Known rows, with every step that occurs:
fovag/kefuna/gulap/tibinuf/supo/fasa/bubukek: [ 192  -67    3 -156  -22    3 -384  -68 -132  -11  162 -121  -42  -27
  -69  -21  -28 -381   93  -64   30  -25   -3   68  132  -25  -32   39
    4   26  -71   61  -55  -27  -56   90  -41  -22  116   14  -52  130
   19  -25  -61   41   52  -36  118  143 -111  -68   52  -36   21    6
 -117  -38  -91   96   24]
supo/fasa/pigi/ledat/bubukek/tibinuf/gulap/fovag: [ -63   11  -66   24  -48 -102 -132  -24 -249  -25 -140 -156 -105   -3
   89   40  -48  389  103   43  -64   91   60  -21   24    2  -31  -52
 -101  111  -56  -68  185   24  -44   58   52  -19  -29   -2   20  -53
  -21   -6  -52  -28 -118   36  -49  -51 -375   20   -2  193  -95  -71
   47    8    4   12   93]
fovag/kefuna/ledat/fasa/bubukek/tibinuf: [  79   62 -103 -107   53 -226 -311   63   52  -39  -74 -100   31 -347
 -117   -2  -88 -398   41  -59  -65  205   82   14  126  276  -94  123
  -31   46   63  102  -14   48  309   83 -166 -243  -12   33  116 -109
  -29   -2  -24  -75   20   -2  -11  147   26  -78  311  -78  -91   74
 -144  -59 -149   76   69]
supo/fasa/pigi/kefuna: [ -83  114  -36  -77 -139 -162 -138  -30 -230  -11 -164  -44  -39  -15
  146   35    3  244   73   29   14   35  134  -49  148  -32  -43   23
   13   38   14  -76  204    4 -110   67   66    4   28  -65   32   49
  -48   47  -29   -8  -36    3  -29  -18 -646   27   55  175  -98  -44
   15   17  -37  -26   64]
bubukek/fasa/pigi/kefuna/gulap: [ -56   71   50  -10  -12  -70 -175  -11  179  -13  -40  -92 -130   11
  150   -3  143 -108  -84   62  -25  -42 -114   46   56  -48   -3  -47
   38   -5    9  -10  145   61  -78  203  -74  -88   45  -44   15  154
  -13   44   23  -48 -150  -62   62  109 -203   -3   25  247 -136   49
  -83   10  -87   98   52]
mito/supo/fasa/pigi/tibinuf/gulap/fovag: [  69   24  -70  128  -34  295  -54  -73  -14  117  187  126   27  140
   -9   -7   81  600    1  -14  -34    3  -89    0   27  -43  -21   -2
 -117    6   59  157   25  -55 -177  -76  123   28  -33   89  -60  -16
   52  -26  -37   10  254   -5  -60  -25 -231   18 -130   28  -25  -89
   94  118   46  -94  -12]
supo/fasa/pigi/ledat/bubukek/tibinuf/gulap: [ -29   59  -61  -27  -78 -126  -99  -20 -282   -8 -135 -149  -98    7
  124   40  -24  275  110   42 -108  176  107  -13   48  -13  -39  -14
 -100  107  -55  -65  163   43  -20   72   72    1   -1   18   32  -49
  -32   38  -29  -52 -131   31  -71  -38 -401   25   10  184  -62  -74
   92    5  -36   23   90]
pigi/tibinuf/gulap/fovag/kefuna/ledat/fasa: [ -63 -116  116   71   84  136  134   51   66  197 -109   10  -38 -144
 -121   -4   21 -139   13  -42   29  -99 -137   36  -65   20   30  209
  -41   87   -3   -6   61   28  104   51 -105   87   11   43  113  -69
   23 -112  -87   -7  -18  -89   61   70  174   21   -2  -87   94   10
   41  -10  -11    0  -27]
rigopi/mito/fovag/kefuna/gulap/kuvud/ledat/bubukek/pigi: [ -42   71  -62  100   71   88   83   42   29 -180  297   11   63 -108
  -31  -20  -53 -679   23   36   87  117   18  -45   93   -8  -36   35
  269  -75   94   63  -23  -60  -73 -181  -59  152    3    2   19  -40
    0  -48   92   32 -330  101 -106   -1 -122   58   65   -4 -147  104
  -20  -97   16  -43 -152]
supo/fasa/rigopi/mito/fovag: [  98   90 -143  -35  -92 -216  -90  -15 -252   21  -85  139   -9  -92
   41    5  -96  592   45   19    7  -36   99  -93   58  -91  -12  -97
  175    3  174  -53  -40  -33 -112  -82  119   -3  -31   74   24   -9
  -30  -10  -31   21  -56   88 -149   25 -382   37   49   33   19   77
 -106   61   26  -15  -45]
pigi/fasa/ledat/bubukek: [-113  198   61  -60 -106 -223  -35   42  126  -71 -241  -50 -156 -184
   84   -8   29  125   61   83   25  246  178  -15  179   35  -50  -51
  -29   53  -83  -72  132  103   64  107  -68 -147  -21   12   34   42
  -78   37   24    5 -171  -29   19   14  564  -16   97   98  -21   32
 -110   69  -26 -187  -22]
pigi/ledat/fasa/bubukek/kefuna/gulap/kuvud/fovag/tibinuf/supo: [ -19  -91   18  -55   77  -15  133  -28  180 -218  -45 -129  -85 -307
  -24   23  -21 -283  -36   49 -147  -73  -19   21 -110  132  104   79
 -190   49  -46  -38  -63   62  342  118 -118 -135   52   51  114  120
  -27   27  129    2    4  -12  157   57  223   59  132  -11   10  -91
   85 -157   47   42   65]
supo/fasa/pigi/kefuna/gulap/kuvud/fovag: [ -14   14  -21  -58 -104 -169 -179  -41 -172   -8 -133  -73    3   99
  149   29  -23  319   91   50   51   13   93  -68   43  -43    2   48
   44    5  -31  -98  169    1  -76   78    2   89   43  -44   37   72
  -63   13  -21    9   76   19   42   12 -616   56  -33  224 -110 -109
   39  -37    9   30   63]
supo/fasa/rigopi/pigi: [  69   58 -103  -33 -139 -245  -79  -28 -214  139  -36   70    6   82
  114   36 -111  654   24   -8   34   26   88  -53  102 -105   18 -179
  142   52   42  -96  -93   -5  -77   12  126  -70  -66   44    7  -56
  -23   31  -49  -23   12   52  -81   35 -366    3   -3   43   83   91
 -114   81   -1   81   35]
gulap/kuvud/mito/fovag/kefuna/bubukek/ledat/fasa/pigi/tibinuf: [ -55  -11   92   82  160  -13   -8   77   30  -38   35  -95  182  -93
  -14   -1  -36 -320 -118  -46   -5    0    0 -137  133   37   61  127
  -73   13  177  -37 -185  -31   52 -134 -204  -47  -58   58   18  -63
  -51   37   35  -33   89    2  121  -36   61  108    1  -22   -6  128
   97  -93   23  116    8]
pigi/supo/fasa/ledat/bubukek/tibinuf/gulap/fovag: [ 123  -21  -38   46  -70 -177   -7   -8  -98  -71  -15   67   31   18
   17  -18  -54  792  -60  -25  -89   62  133  -55  -55   11  -37  -66
  -34   75   96   77 -116   58 -107   44  -29  -50   32  -53  -43  -58
    0  -50  -36   41   63   30    0  -41  400  -15   52   44  -36 -178
 -143   26   42 -239   -3]
supo/fasa/bubukek/tibinuf/gulap: [ 202   43 -101 -114  -63 -163 -174  -13 -279 -146   -5  -22   10 -237
   50    1  -54  333   49    5  -48   24  109   25  -44  -71 -110  -13
   14   38    1  -66   43   -4  -44   31  194    7  -99   47   24   41
    4    3  -67  -11 -129   -1 -134  119 -208  -52  -54  203    4  -33
  -22   -4  -19  -35   83]
mito/supo/fasa/rigopi/pigi/tibinuf/gulap/kuvud/fovag: [ 139   25  -85  101  -48  189   57  -70    0  195  248  186  104  129
    3   11   15  825  -40  -17  -27   43  -58  -31  -36  -59   35  -73
   24   -7   54   92 -185  -66  -45  -79  150   50  -60  190  -52  -48
   22  -23  -26  -34  316   33  -98   28 -110   41 -112  -32   86  -89
   81  107   87  -42  -55]
fasa/rigopi/mito/tibinuf/gulap: [  53  -27  -47   18   -9   32   45   14  -88  195   72  227   63  330
  -98   -8   11 -191   11   18   84 -151  -49    2 -114 -149   16 -105
  260  -85  126 -105  -68   26   39 -123  100   74 -104  125  131  -96
    1  -14  -42  -81 -180   46 -146   -7 -523    4   -8 -201   97   94
   -5   30   36   33  -96]
ledat/bubukek/pigi/kefuna: [-135  203   59   75  -66 -173   -6   76  170   19  -64  -63  -29 -408
  127   49   71 -558  -45   47  -48  -77   47   34   14  124  -18   27
   30   26 -180  -94  124  -14  108   29   20   52  -44 -195 -124   94
  -16   88   42  -79 -283   -1  -67  -33  126   42   59 -135 -148   59
  -95   20  -49 -135  -50]
kefuna/gulap/kuvud/ledat/bubukek/tibinuf: [ 170 -231   98   10    3   -9 -134   25   23   22   78 -112  -50  310
  -39  -56   41 -322   43   50   76  -23 -187  -18 -171    7   24  123
  -19  -65  -72  -11 -104   30   44   16  -41  183   29   25   81   36
   -3    6   23   58   51   23  143   91  192   17 -271   11   65   31
   79 -156  -37  207   54]
kefuna/ledat/fasa/pigi: [ -84  -18  -64   29   61 -183  -80  111  165  167 -154  -89   77   51
   64    1  -50 -268   50   -1  -97  137   89  -19  -15  192  -10  176
  -70   18    8   32  117  123  154  -48 -227 -152   27  -53  189 -152
  -31   42   78   13  118    6   19   15   -5  -43  118  -46 -151   70
  -89  -53  -97  261   94]
gulap/fovag/tibinuf/supo/fasa/bubukek: [ -97 -169    1  109   46  132   39  -56   28  -91   83  125    2   59
 -121  -11 -109  366  -44  -73  137 -264 -118   37   -3   11  -14  -94
  -42  -80   94  119  -54  -42 -115 -142    6 -104  -75  -85  -33    7
  108  -51  -58  126   35  -16   24 -142  174  -48  -35  -88   14   35
 -125   70  110    5    5]
kefuna/bubukek/tibinuf/gulap/kuvud/ledat/fasa: [ 111  -75   -6   36  119   30   46   28 -164 -123  167  -86   77 -240
  -66  -31   17 -235   67   17 -128  117  -47   28 -153  131 -114    1
  -57  -42  128   81  -43  -11  284  -27   38  -10  -84   79   12 -100
    6  -84   75 -158   -3  -18 -107   11  275  -14  -41  -71  114   59
  157 -111  -27   94   10]
ledat/fasa/pigi/tibinuf/gulap/fovag: [ -11 -149   84  139  120   59  -53   42  129   64  -64   -8   35   84
   30   15   54 -164   82   -9  -90  -66  -43   34    7   17   28   71
 -116   51   52  -18  150  106   95    5 -206  -46   16  -74  125 -156
   11  -11   62  -26  -32  -32  181   89 -393   88  -98  -48   39   51
  -41  -74  -18   23   -2]
pigi/ledat/bubukek/tibinuf/supo/fasa/rigopi/mito: [ -79  129  -77  -21  -21  -74  111    3 -111  -98  -25  -85 -181 -217
   -8   41    4 -112  -32   51 -176    0   28  -15   23  160   36  -65
 -198  161  -42  -21  -60   45  223   -6   66  -32   13   82    9    8
  -31   30   37    4 -256   60 -129 -100   75   67  220 -133    8  -23
   39  -27   36   44  -41]
fovag/gulap/pigi/tibinuf/supo/fasa/ledat/bubukek: [  87  -16  107 -109  -45  111  167  -36  159  -80 -279  168  -55  252
  -91  -34  -53  182   -9    3   11   56    6   53  227 -217   47  -32
  -69   71  -36  100  -17   43 -220  -37   17   11  108 -196  -26  -90
  -97   53   14  155   98  -20  115  -31 -174  -67 -173   36   42  -79
  108   35  -14   20   -2]
pigi/kefuna/bubukek/fasa: [-156  166   17  -77  -77 -116   61    0   66 -166  -64  -61 -128 -669
   70    4  150 -334  -89   66  -58 -191  -33   -4   61  146  -55   28
    6    9   59   15  126  -55  221  140   78  -60   15  -23  -44  247
  -55  -20   36  -78 -134  -69  -82   15  124   11  253   21  -43   53
   52  -20  -28  -58  -28]
pigi/kefuna/bubukek/tibinuf/supo/fasa/rigopi: [ -74  157  -42 -117  -73  -80   61  -13 -167 -124 -129   22  -86 -524
  -20   23  102 -113  -45   44 -100 -235   22  -11  -59  222  -21  -37
  -54   -5   32   -3   92  -59  224   74  162   22   16   -6  -92  112
  -38  -42   -3  -91    0  -25 -131  -52 -104   37  252 -151   50  -27
   87  -41  -12   11  -45]
kuvud/ledat/bubukek/pigi/kefuna: [-223  238   49   69   11  -60  195   89  -57 -234   59 -134  -12 -255
    0   28   19 -471   39   -3   61  416   84   15   44  130  -96   26
  163  -21 -144 -119  112   11   19  106   17  -19  -26  -81  -12   47
  -11   30   91  -58 -312   11   -3  -12   92   52  119    8  -66   42
  -60  -54  -32  -71   23]
gulap/pigi/tibinuf/supo: [-129  -21  113  -29   92  352  143    4  172  107 -159  175  105  441
   17   -3   18  -11  -37 -106  160  -59  -75   -1  183 -206   69   21
 -170   61 -106   56  -89  -44 -213 -115  -68  150    6  -45  -13   48
   75   78   28  211  142 -116   26 -106   65   -7 -239  -99   72  -36
   51   20    7  -53  -11]
fasa/pigi/ledat/bubukek/tibinuf/gulap/fovag: [-231   -7   70  154   47  106  -70   19   17 -140  -88 -190   -5  239
    6   31   42 -325   20   63  -59   72  -41   54  -30   17   24  -60
 -163   87 -164  -51  198   77   53   -9  -55  -23  -33  -24   56  -56
   -1   23   19  -71 -233   23   11  -86 -223   50   -4   46 -175  -25
  146  -46   12   90   31]
tibinuf/supo/fasa/ledat/bubukek/kefuna/gulap/fovag: [ 116   64 -107 -106   13   46   51  -32  -51  -75  106  -25  -81 -138
   19   -8   30  289   30  -13  -51 -122   18  -22  -88   83   29 -173
 -122    7 -105  -29   11   15 -213   27   -2  -30  112 -172 -115  116
   13  -16   37   83  203   11    2 -113  170  -14   43  -13  118  -42
 -140   85    1  -48   26]
fasa/ledat/bubukek/kefuna/gulap/kuvud/mito/supo: [  16  161  -54    0    4  -98 -117   83  177 -159  -37  -72  -20  -24
  -79  -50   67 -358  -55   54  -97  102   45  -52  -58  180    1   15
  -32   53  -35 -133  -14  174   89  -17  -72 -133  -38  -90   10  109
  -88   87   33  -88 -164   47   82  -34  282  -17  -48  -45   76   37
 -138    1  -12  -65   23]
kefuna/gulap/fovag/tibinuf: [  75 -301   70  109  -37   67 -134  -34  184   26 -131   54 -131  342
 -134  -72    2 -128   41   34  152 -290 -279   37 -129  -41   50  132
  -37 -119   24   91  -40   10  -50   13  -18   97   15  -34   37   65
   77  -71  -53  115   15  -20  191   17  216  -39 -236  -30   18   90
   32  -38   17   83   32]
fovag/tibinuf/supo/fasa/ledat/bubukek/pigi/kefuna/gulap/kuvud: [ -46  -79   39  -46  -62   -7  256  -51  -63  180  -20   98 -114  137
   56   17  -52   18  -13  -54  -25  -51   21   48  -46  101   34   34
   37 -106   42   98  -64   60   56  -83    7   13   80 -134  -54    2
   31  117   -8   38   56   -6   33 -171   54  -21  -45 -203  143 -100
  -30   21  -32  107   -8]
kuvud/mito/fovag/kefuna/gulap/tibinuf/supo/fasa/ledat/bubukek: [  -5  145  -73  -15   60  -22   -3   77 -103 -309 -178  -70    6 -118
  -85  -44    3 -428   24  -57  -51  121  137  -98  185   31  -25  122
  -65  -14   62 -126 -102    0 -251  -19   19  -25   55   48 -163   18
    1  -16  -33   70 -189   30  133  -51  219   76  150   22   60  190
   -2   33    3 -103  -38]
fovag/tibinuf/supo/fasa/ledat: [ -48  -21    5  -60  -57   82  296  -65 -120   36  -17  190  -49  267
  -46  -20  -80  249    5 -100  -11   92   52   46   63   31  -27   28
  -20 -118  175  184 -145   68  -32 -109   41  -90   78  -45   12  -58
   63   84   -1   49   35  -26  -16 -194  107  -56   29 -164  189  -19
    6   94  -26   32   -4]
ledat/bubukek/fasa/pigi/supo: [ -14   90    7  104   -1 -164 -143   48  189  -77  231  -54  -33 -162
  190   20  103   21 -108    0 -165   65   -3   40  141   41  -25 -167
 -118   93  -30   39    9   64   -2   12 -162 -105  -31 -103 -114   33
   24  111   47  -28 -206   14   -4  -56  259   40   17  -20  -72   75
 -227   81  -44   32   -9]
rigopi/fasa/bubukek/kefuna: [  35   77  -24 -134    9 -124  -55    4  116 -135  243   12   68   -9
   29   23   25  131 -150    0    5   17   70   98 -128  -38   -8 -164
   -4   -3  -43   -9  193  -72   94   45   25 -140  -93   27  -31   17
   69   45    8  -44  -19    9  -29  158  259 -104  -41   86   -9   18
 -205   46    4  -38  -14]
pigi/kefuna/gulap/fovag/tibinuf/supo/fasa/ledat: [-106  -61   24  -72 -125  -15   56  -31   49  -60 -310  -12 -249 -158
  -55  -19   90 -156   24   61   78 -327  -90  -16 -108  135   43  118
   19  -56  -64  -22  168   14   30  129   78   83  127 -104   18  196
  -31  -50  -52   95  -26  -20  120   -4 -101    2   81   27   25  -86
   50  -63   13  -54    3]
bubukek/kefuna/gulap/tibinuf/supo/fasa/rigopi/pigi/ledat: [ -55    0   -5 -142  -36   84 -137  -45    9  174   39  -88 -156  -54
  -92  -10   24 -344  -43   74  -49 -201  -67   38 -136    6  157    3
  -29   18 -140 -182  -29    3 -150  231  -15   39   77  -34  -65  120
   42  -41   19 -120  -44  -53  112  -39  154  -86  -28  -35   58  -15
  -89  -56  -52  178  142]
rigopi/supo/fasa/pigi/kefuna/bubukek/tibinuf/gulap: [ -29   74  -45   28  -97  -61 -137  -32 -221   -9   82   36  -13  326
   63   -9  132  -76  -23   81  -68   97  112   67  -49  -81  -56    7
  -21   22   97   58   91  -36   86  -79   89   93   48    6   20  -61
  -22  -14   86  -47   70   62 -162   -7 -215  -71  -15  134 -146   29
    0  -34   60   12   54]
ledat/bubukek/pigi/kefuna/gulap: [ -61  141   58   69  -75 -177  -46   70  188   42  -75  -83  -78 -351
  134   39   92 -628  -21   67  -48 -121   -2   44  -43  114   10   50
   20   16 -222 -102  133   -4  100   57   16  110  -19 -197 -132  123
  -10   79   36  -54 -247    2  -12    0  121   44   -9 -126 -129   49
  -78   -9  -61  -81  -39]
fovag/tibinuf/supo/fasa/bubukek/kefuna: [ -33  -28  -11  -97  -35   94  203  -67 -101    3  110  190  -32  -13
  -49    1  -48   66  -46  -86  -28  -20   26   81   35   31   -5   12
  -61 -127  135  112 -120   13  -49  -62   43  -62   15  -57  -44    2
  109   85    1    4   24  -44  -34 -190  118  -68   22 -175  163  -24
  -23   75  -27   55   42]
mito/tibinuf/supo/fasa/ledat: [  21  111  -85 -184  -61  248  371  -57  -81   -5  108  160  -45  405
  -22  -25  -16  264  -12  -74   13 -100   35   -7  -62  -21  -26 -133
  -18 -105  -36   77  -53  -55  -63    0  115   17  -27   41    8 -133
    5   47  -57  -10   97  -59  -15 -182 -166  -15  117  -81  179    9
   85   99  -51  -51   83]

Rows:
[ 157 -299  -32   78  -10   45 -105  -57   20  132   19  114 -140  331
  -86  -40  -20   54   63   18  128 -330 -229   20 -135  -49   77    2
   27 -102   64   47  -55   17 -116  -59   -1  121   35  -38   -3   49
   78  -84  -49  153   81   30  109  -27  -90  -16 -203 -101   81   36
  -70  -16   62  155  -24]
kefuna/gulap/fovag/tibinuf/supo/fasa/rigopi/mito
[ 156   49 -100   38  -71   98  -60  -88   73    5  202  137   52  -84
   39    7    8  445  -60    8  -30  -35  -16   18  -60   36  -15   45
   25  -80   21  132  -64  -74   16  -52  160   28  -65   77 -100  131
   23   33   -4   12  251   12  -42   55 -130    5 -102   24  -86 -170
   33   26   64  -65   -4]
mito/supo/fasa/bubukek/pigi/kefuna/gulap/kuvud/fovag/tibinuf
[ 132   58  -89   81    6  231  -78  -87  -68   52  337   77  131    9
   15   10   39  553   20  -31  -74  167  -21  -10   66   13  -38  -20
  -78    4   86  182  -37  -76    6  -75   50   15  -37  140  -90   -8
   12  -24   -7  -73  365    7  -81  -17 -226   47  -58   -2  -11 -137
  131   84   45  -54  -36]
mito/supo/fasa/pigi/tibinuf/gulap/kuvud/fovag/kefuna/bubukek
[  83  126  -44  -60   42   -1 -148  -49    6 -309  -12  -41  112  124
 -154  -35 -113  138  140  -40   65  286  111    5   30   33  -43   57
  100  -48  -61   28  -71   15  -19  159 -114  -11  132   32  -21   75
  -24 -133   14  -17   35  -16  106   68   39    3  174  119  -55  -81
  -69   -1   36 -126  -26]
kuvud/fovag/kefuna/gulap/tibinuf/supo/fasa/ledat
[  95 -166   74   50   47 -114   18   34   -8  237   22 -135  180 -176
   68   17  -48   95   90    8   53  157   46  -33 -224  -81  -35  124
  168  -53  -82  -77  -35  -41   23   55  -62  135   27   -1   51  -21
  -21  -71   -8  -70  202   14  -96   65  337  -30  -44  147 -120 -170
  122  -10   14 -183   -1]
tibinuf/gulap/kuvud/fovag/kefuna/ledat/bubukek/pigi/supo/fasa
[ 125 -235   58   71   16   63   64   24 -111  326   65  -45  132  117
   45   -6   72  -89   60   13   90   -8  -70  -67 -120 -226   -7   85
  104  -64   51 -185 -148  -17 -133  -58  162  127  -50  122   76  -39
    3  -24  -34  -32  128   23  -85   66  -52  -17 -224  117  117   16
  251   29   57 -106  -18]
tibinuf/gulap/kuvud/mito/supo/fasa/rigopi/pigi
[  10 -152    3  -86   24  155  223   14   80  183   -5   18   36  191
  -92  -28  -29 -132   87  -29   58   -6  -47  -16 -211   -5  -44  113
  107 -149  -30   12   -4  -68  229   76  -25   89  -79  157  181 -243
  -17  -35  -83 -136   78  -49   15  -19  -45  -38   57   10   83  -18
  239  -25  -61  -85  112]
mito/tibinuf/gulap/kuvud/fovag/kefuna/ledat/fasa
[-145   10   20  -46   19   30 -178   11  176   80 -402  129    6   97
   36    7  -42  190   90    3  231  141   60  -67  296 -211   21 -108
   49   -9  -35  -14   27  -87 -153  -21  -80    0  -72   80   -2   -5
   21   35   13  139   35  -19  -37    1   88  -38  -87   79  -96   17
  -22   20   -3 -210  -21]
gulap/pigi/fasa/rigopi/mito/fovag/kefuna
[ -95   -8  100   72  110  -94   32  110   82  109  -63  -61  184  -19
   13    4  -74 -393 -144  -37   75  -52    3 -133   67   30   45  188
   13   -2   83 -115 -191  -39    1 -160 -121   34  -87   26  -17  -43
  -40   57  -28   16   52   10   49  -37  332   84  -10  -90  -83  137
   18  -34   17   70  -33]
gulap/kuvud/mito/fovag/kefuna/ledat/bubukek/pigi/tibinuf
[  83 -215  113   77  113   42   33   35  -43   59   67 -132  169 -109
   55  -20   86 -236    1   -1   13   54  -54  -48  -92 -187  -35   60
   61  -76  101  -75  -80  -44 -105   -4  -27   58    3   78    2    6
    6  -47    0  -67  120   -5  -20   51  280   16  -81  166  -17    9
  240  -10    6 -132  -28]
tibinuf/gulap/kuvud/mito/fovag/kefuna/bubukek/fasa/pigi/supo
[ 171 -213    2  -65   59  133 -122  -13  206  -65 -221  -61 -101  281
   25  -29   61 -346   73   32    7 -135 -148   36  -93  -81   90   50
 -219   24 -206   15  -20   26    6   62  -25  119   60    3   30  125
   39   40   68  194  103  -33  160  104   50  -20 -254   54   18  -63
  120 -156  -33   82   84]
kefuna/gulap/pigi/ledat/fasa/bubukek/tibinuf/supo
[ 157   39 -100   72  -45  164  -16  -79  -22  183  258  159   96   41
  -28   17    0  767  -21  -37  -21   99  -47  -30   33  -22   21  -80
   37    5   69  113 -188  -78    1  -39  117    6  -51  200  -60  -56
   14  -30  -47  -61  330   36  -90   53 -172   35  -39  -44   85  -91
   60  108   61  -69  -55]
mito/supo/fasa/rigopi/pigi/tibinuf/gulap/kuvud/fovag/kefuna
[ 119  -79   -2  -69   50  -38  -12    4   57  -74  165   62  123  339
   58   18    4  401 -113  -46    5   93   76  113 -173 -131  -33 -176
  -35    5  -56   98  125  -63   55  -28   57  -29  -83   90  -37 -120
  105   28  -24   61   44   15  -60  175  283 -113 -170  111  -11 -114
 -113    5   27  -78  -54]
rigopi/fasa/bubukek/tibinuf/gulap/pigi/supo
[ -74 -196   57  -30   26   39   21   75  111  257 -491  -54  -10 -157
   19   -1  109 -278  174   28   76   -6  -29  -15 -160 -119   -8  155
   73  -39 -147 -140  181   -6   12   77   46  120   44    3  149   33
    0  -10    2   33   48  -30  -66   97  -38  -83 -121  121    8  -89
  221  -50  -47 -196   47]
tibinuf/gulap/pigi/kefuna/ledat/fasa/rigopi
[ -38   63  -41   79  110   24 -115  -42  -16 -109   96  -43   35 -208
 -109   14 -133  243  -21  -63  109 -121  -67   -1   74  123  -29 -183
   38   70   35   76   23  -57   22   -3  -96 -195  -72 -114 -114   52
   -4 -130  -62  -16  120  -30   24  -32   92   -8  146  -84  -66   43
 -222   59   50  -64  -31]
gulap/fovag/kefuna/bubukek/pigi/tibinuf/supo/fasa/ledat
[ -19   49   67  -12   27 -151  181   44   97  144   82  -52   18  360
  111   30  -25  329  -80  -13  -23  178   96   58 -199   -3   10 -140
  117   69  -92   10  205   49  200  -50  -51  -81  -12  -17    8 -120
  -27   69  -17  -39  -31   44    0  129  330  -50 -142   29   75  -57
 -197   62    1  -32 -113]
rigopi/fasa/ledat/bubukek/pigi/tibinuf/gulap/kuvud
[-156  -59  103   47   28 -104   74   51   -3   48  256 -140   46  -34
   81   30  -20  -29  -89    1  103  109  -44  -69   30   39    8 -118
  177   21  -32 -108 -115    4  109  -41  -78  -53  -66   21   88   10
  -59   75   45  -22  -63   52   15   24   80   48  -36   14   52   46
  -88  -88   32  188   19]
gulap/kuvud/ledat/bubukek/fasa/rigopi/pigi/kefuna
[  -7   84   26  -12   26   81  196   39  -59 -285 -248   75   53    5
 -138  -65  -11 -247  -38  -18  -15    8   99  -78  191 -159  -10  178
  -69  -93  175  -75 -159  -52 -443  -47  141   20   81   20 -136  -69
   -6  -53    4  108 -101   -3  108  -70  158   42   85   94  -11  193
  180   57   46  -95  -41]
kuvud/mito/fovag/gulap/tibinuf/supo/fasa
[ -59  -26  -30  125  126   87 -108  -42   94  -67  273   -3   23 -194
 -103   22  -73  228  -98  -69  106 -207 -189   25  126   82   23 -310
   16   69   52   92  -83  -80   38   -3 -120 -207 -103  -26 -126    2
   47 -135  -61  -20   91  -24   23  -24  158    5  150 -139   17  145
 -229   74   66   84  -51]
gulap/fovag/kefuna/bubukek/fasa/rigopi/pigi/tibinuf/supo
[ -57  -80  177   17   68  140  192   40   26  206  -25   12  103   44
  -87   -4   -5 -139  -25  -39   76   22  -87   14  -96  -62   41  253
   37   47  -29  -29  -52   12  116    9  -97  193   21  105  137  -28
  -11  -70  -72  -40   60  -88    4   54  223   34  -44  -48   69  -62
  155  -21    4   41  -49]
pigi/tibinuf/gulap/kuvud/fovag/kefuna/ledat
[ -42  152 -120   53  143  139  201   52   86 -157  308  105  126 -262
  -10    9  -71 -636  -53  -18  -27    2   95   11   92   46   -6   23
  177  -17  100   99   12  -29  -36 -228 -100   68    7  -17   13  -72
   20  -50   98   60 -240   48 -148    3 -162   54  211 -109 -144   74
 -107  -65   13   29 -175]
rigopi/mito/fovag/kefuna/ledat/fasa/bubukek/pigi/tibinuf/supo
[ -11  -63  184 -128  -89  172   53 -103  -62   15  -47   45  -50  250
 -137  -39  -31 -145    3   31  -39 -126   54  113  148 -208   19   62
   14  -23   12  100   28    5 -351    0   90    9  244 -174  -42  -80
  -79  -38   14   68   34  -42  128  -17 -365 -108   -3   29  -85  -85
  107   -5  -10  188  -13]
fovag/gulap/tibinuf/supo/fasa/pigi/kefuna
[ -82   61  -21   77  -22  -12  119   11   19   41   61   39   32  226
   -1   54  -32   43 -109    8  -53  -38  -34   34  -32   16  129 -311
   16   71 -128  -80 -182   47  111  -44   69  -78  -68   71  -25 -120
   11   46   18  -77 -107   64  -69  -36  -49   51   87 -229  104  109
  -31   20   27  234  -51]
fasa/rigopi/pigi/ledat/bubukek/tibinuf/supo
